Here is a tiny trained network, its code and every weight. The questions are about switching its units off for an input and a class, where a switched-off unit gives its printed mean instead of its output.

import numpy as np


def w(rows, s, z=0):
    codes = np.array(rows[::2]) - 128.0
    scale = np.full(codes.shape[1], s)
    scale[-1] = z or s
    return codes * scale


def norm(h):
    return h / np.sqrt((h * h).mean(-1, keepdims=True) + 1e-5)


def f(y):
    return y / 2 * (1 + np.tanh(0.7978845608 * (y + 0.044715 * y**3)))


def log_softmax(a):
    a = a - a.max(-1, keepdims=True)
    return a - np.log(np.exp(a).sum(-1, keepdims=True))


def net(x, mask):
    res = np.array(x, float).reshape(1, 5) / 4 @ E
    u = 0
    for l in range(4):
        y = f(norm(res) @ A[l][:, :-1].T + A[l][:, -1])
        res = res + np.where(mask[u : u + 3], y, B[l][:, -1]) @ B[l][:, :-1]
        u += 3
    return log_softmax(norm(res)[-1] @ U[:, :-1].T + U[:, -1])


A, B = {}, {}
E = w([
[154,149,146,129,148,142,132,125,166,129],'x0',
[112,116,82,124,77,110,165,156,198,115],'x1',
[142,40,177,128,144,92,125,166,110,143],'x2',
[136,147,120,187,12,136,179,127,137,120],'x3',
[129,141,135,125,125,138,116,142,133,133],'x4',
],0.011)
A[0] = w([
[92,81,148,132,125,69,121,190,182,97,50],'L0N1',
[77,33,204,127,125,98,177,216,206,185,21],'L0N2',
[254,57,252,201,17,84,190,191,119,173,5],'L0N3',
],0.0054,0.0017)
B[0] = w([
[120,130,94,55,89,87,98,62,230,115,154],'L0N1',
[43,231,255,66,100,113,123,58,42,133,194],'L0N2',
[108,196,88,166,151,225,139,223,37,141,253],'L0N3',
],0.0086,0.0054)
A[1] = w([
[82,155,1,71,117,112,118,184,221,87,61],'L1N1',
[40,96,90,79,155,163,81,113,232,46,54],'L1N2',
[100,133,92,177,239,234,120,132,91,118,5],'L1N3',
],0.0063,0.0019)
B[1] = w([
[200,127,158,94,108,167,249,105,97,221,254],'L1N1',
[155,94,65,84,84,163,186,104,24,126,201],'L1N2',
[147,120,86,103,52,71,138,140,132,79,254],'L1N3',
],0.011,0.0036)
A[2] = w([
[151,124,89,129,2,130,127,126,144,106,118],'L2N1',
[71,129,143,55,137,165,97,75,139,33,74],'L2N2',
[114,167,153,178,130,182,112,60,122,105,2],'L2N3',
],0.0086,0.0023)
B[2] = w([
[103,143,189,117,156,146,109,79,168,135,254],'L2N1',
[216,129,148,1,14,74,124,88,164,138,181],'L2N2',
[30,112,157,129,174,147,178,138,71,127,148],'L2N3',
],0.011,0.0053)
A[3] = w([
[3,220,216,91,218,126,142,122,46,76,158],'L3N1',
[20,189,214,182,29,186,235,112,223,115,103],'L3N2',
[66,191,120,186,120,178,134,136,59,118,6],'L3N3',
],0.006,0.0015)
B[3] = w([
[67,91,151,143,191,82,134,136,183,146,212],'L3N1',
[168,95,97,11,165,69,24,117,161,40,254],'L3N2',
[186,89,135,164,171,222,146,148,89,137,187],'L3N3',
],0.011,0.0089)
U = w([
[136,187,109,73,69,67,105,45,179,122,138],'0',
[112,93,156,134,202,87,53,134,171,81,23],'1',
[146,164,84,172,75,188,255,181,98,192,252],'2',
],0.0098,0.002)

Each question gives the input, the list of numbers given to net, and the class t.
The units are the neurons (one row each of A and B). Each row of codes is followed by its name. A weight is (code - 128) times the scale printed after its matrix; where a second scale follows, it is the last column's (A, B and U).
mask holds one flag per neuron, layer by layer. A switched-off neuron (its flag False) gives its mean, the last column of its row in B, instead of its output. The means were averaged over made-up inputs and are rounded, as every weight is.
A unit's drop is (log p(t) with every unit on - log p(t) with that unit switched off) / (log p(t) with every unit on - log p(t) with every unit switched off).
The circuit of an input: a set's keep is (log p(t) with only the set's units on - log p(t) with every unit switched off) / (log p(t) with every unit on - log p(t) with every unit switched off). Starting from all 12 units, units are removed one at a time, each time the one whose removal leaves the highest keep (on an exact tie, the one counted first), for as long as the keep stays at least 0.8.
circuit, biggest first: the units of the circuit, biggest drop first
most important unit: the unit with the biggest drop
top k neurons: the k neurons with the biggest drops, biggest first
top k neurons in layer l: the k neurons of layer l with the biggest drops, biggest first
drop when u is switched off: that unit's drop, to one decimal
input [3,-1,-7,4,5], class 1: most important unit : L2N3
input [4,3,-3,-1,2], class 2: circuit, biggest first : [L1N1; L0N2]
input [-8,4,7,-1,-6], class 0: circuit, biggest first : [L0N2; L0N1]
input [0,4,1,-7,4], class 0: circuit, biggest first : [L0N3; L2N2]
input [-8,1,-8,-3,-8], class 2: circuit, biggest first : [L3N2; L0N2]
input [-7,3,4,-1,-4], class 0: top 2 neurons : [L0N2; L2N2]
input [3,7,7,-4,-8], class 0: top 2 neurons : [L0N2; L2N2]
input [1,5,3,4,-3], class 1: top 2 neurons : [L0N3; L0N2]
input [-2,-2,-1,2,1], class 1: top 3 neurons : [L2N2; L1N1; L3N1]
input [2,-4,-3,1,-7], class 1: top 2 neurons in layer 2 : [L2N3; L2N1]
input [0,2,5,-5,4], class 0: top 2 neurons : [L2N2; L0N1]
input [1,4,8,-6,-6], class 0: top 3 neurons : [L2N2; L0N1; L0N2]
input [-5,-3,0,6,6], class 1: top 2 neurons : [L2N1; L1N1]
input [6,8,-7,-4,4], class 2: circuit, biggest first : [L1N1]
input [-3,0,5,5,4], class 2: top 2 neurons : [L0N3; L3N3]
input [-8,-2,-1,-4,7], class 0: top 2 neurons in layer 1 : [L1N1; L1N3]
input [0,0,-4,-7,-3], class 0: top 3 neurons : [L3N3; L0N1; L1N3]
input [1,8,-1,-6,7], class 2: top 2 neurons in layer 1 : [L1N1; L1N2]
input [0,1,8,-8,-3], class 0: drop when L1N1 is switched off : 0.2
input [3,-1,4,3,3], class 2: circuit, biggest first : [L0N3]
input [-8,-8,-4,7,-3], class 1: drop when L2N1 is switched off : 0.0
input [2,-5,1,7,-3], class 2: drop when L0N3 is switched off : 4.3
input [-4,3,-6,-3,-3], class 2: drop when L1N1 is switched off : 0.1
